Below is a small trained network, with its code and all its weights. Each question gives an input and a class and asks what happens when units are switched off, that is, made to give their printed mean instead of their output.

import numpy as np


def w(rows, s, z=0):
    codes = np.array(rows[::2]) - 128.0
    scale = np.full(codes.shape[1], s)
    scale[-1] = z or s
    return codes * scale


def f(y):
    return y / 2 * (1 + np.tanh(0.7978845608 * (y + 0.044715 * y**3)))


def log_softmax(a):
    a = a - a.max(-1, keepdims=True)
    return a - np.log(np.exp(a).sum(-1, keepdims=True))


def net(x, mask):
    res = np.array(x, float).reshape(1, 8) / 4 @ E
    y = f(res @ A[0][:, :-1].T + A[0][:, -1])
    res = res + np.where(mask, y, B[0][:, -1]) @ B[0][:, :-1]
    return log_softmax(res[-1] @ U[:, :-1].T + U[:, -1])


A, B = {}, {}
E = w([
[127,127,126,128,129],'x0',
[255,194,143,109,191],'x1',
[127,126,122,132,132],'x2',
[130,125,123,132,130],'x3',
[185,61,228,182,99],'x4',
[130,129,128,127,127],'x5',
[151,204,97,234,35],'x6',
[197,86,62,73,42],'x7',
],0.0065)
A[0] = w([
[47,138,145,146,135,166],'N1',
[183,59,221,181,90,106],'N2',
[114,139,119,107,104,254],'N3',
[190,194,139,118,182,109],'N4',
[173,53,41,92,48,216],'N5',
[149,190,103,218,55,128],'N6',
[14,67,100,145,93,199],'N7',
[230,203,136,115,190,110],'N8',
[176,203,127,89,160,177],'N9',
[65,159,179,219,212,123],'N10',
[229,174,142,84,209,103],'N11',
[139,206,127,199,48,99],'N12',
[197,18,254,202,113,101],'N13',
[29,71,117,108,115,92],'N14',
[56,207,202,196,202,110],'N15',
[143,205,90,245,79,93],'N16',
[117,66,188,33,196,80],'N17',
[210,220,143,141,136,109],'N18',
],0.0065,0.006)
B[0] = w([
[176,149,134,167,99,173],'N1',
[89,218,35,78,177,183],'N2',
[182,186,160,201,226,237],'N3',
[113,126,128,170,51,162],'N4',
[254,177,193,129,184,254],'N5',
[91,56,123,20,208,201],'N6',
[173,122,140,251,98,238],'N7',
[108,73,134,214,51,187],'N8',
[130,137,112,198,120,193],'N9',
[243,126,196,74,104,183],'N10',
[37,36,82,217,16,182],'N11',
[78,27,97,14,145,180],'N12',
[43,244,15,144,153,214],'N13',
[76,92,111,165,57,160],'N14',
[251,164,185,37,89,187],'N15',
[54,9,103,11,166,193],'N16',
[61,42,101,45,152,172],'N17',
[84,56,95,166,115,173],'N18',
],0.0056,0.0055)
U = w([
[67,2,107,23,150,77],'0',
[152,126,124,175,152,252],'1',
[104,61,125,245,38,70],'2',
[142,140,136,146,150,227],'3',
[232,169,170,83,113,53],'4',
[133,137,126,161,146,153],'5',
[71,240,52,132,152,73],'6',
[127,134,141,140,116,112],'7',
],0.0098,0.0038)

Each question gives the input, the list of numbers given to net, and the class t.
The units are the neurons (one row each of A and B). Each row of codes is followed by its name. A weight is (code - 128) times the scale printed after its matrix; where a second scale follows, it is the last column's (A, B and U).
mask holds one flag per neuron, in row order. A switched-off neuron (its flag False) gives its mean, the last column of its row in B, instead of its output. The means were averaged over made-up inputs and are rounded, as every weight is.
A unit's drop is (log p(t) with every unit on - log p(t) with that unit switched off) / (log p(t) with every unit on - log p(t) with every unit switched off).
The circuit of an input: a set's keep is (log p(t) with only the set's units on - log p(t) with every unit switched off) / (log p(t) with every unit on - log p(t) with every unit switched off). Starting from the 12 units with the biggest drops (on a tie, the unit counted first), units are removed one at a time, each time the one whose removal leaves the highest keep (on an exact tie, the one counted first), for as long as the keep stays at least 0.8.
units of the circuit, in order: the units of the circuit, biggest drop first
most important unit: the unit with the biggest drop
k most important neurons: the k neurons with the biggest drops, biggest first
drop when u is switched off: that unit's drop, to one decimal
input [-3,-6,-1,7,-6,1,2,-7], class 4: most important unit	N15
input [-8,-7,4,-6,-2,2,-4,1], class 1: 2 most important neurons	N11, N8
input [3,4,-4,-7,-7,-6,-1,-7], class 4: 3 most important neurons	N15, N10, N13
input [2,-2,-5,-5,7,-5,0,-8], class 4: units of the circuit, in order	N15, N10
input [-7,-6,-3,-4,-6,-3,-5,-1], class 1: units of the circuit, in order	N7, N16
input [1,6,6,5,-5,-5,-2,2], class 2: 2 most important neurons	N11, N8
input [-3,-8,-3,7,3,8,-7,6], class 2: 2 most important neurons	N7, N14
input [-3,6,-1,-2,8,-2,2,1], class 6: 2 most important neurons	N13, N2
input [-5,4,-4,-6,8,3,5,-5], class 6: units of the circuit, in order	N13, N2
input [-1,8,6,1,-6,8,3,7], class 2: units of the circuit, in order	N11, N8
input [-4,7,4,0,-4,-5,-3,-5], class 2: units of the circuit, in order	N11, N8, N4
input [-1,8,-3,8,-6,3,2,8], class 2: units of the circuit, in order	N11, N8
input [7,-2,2,8,8,-3,7,-8], class 4: 3 most important neurons	N15, N10, N11
input [3,8,-5,8,-6,2,7,-2], class 2: most important unit	N8
input [5,-1,-2,8,4,-4,-2,8], class 4: drop when N5 is switched off	0.5
input [5,7,7,1,-6,-3,1,-8], class 4: drop when N13 is switched off	0.2
input [-5,-5,-4,-3,7,-4,1,-2], class 6: drop when N2 is switched off	0.3
input [-8,-8,-3,3,-4,-5,-6,4], class 1: drop when N5 is switched off	0.2
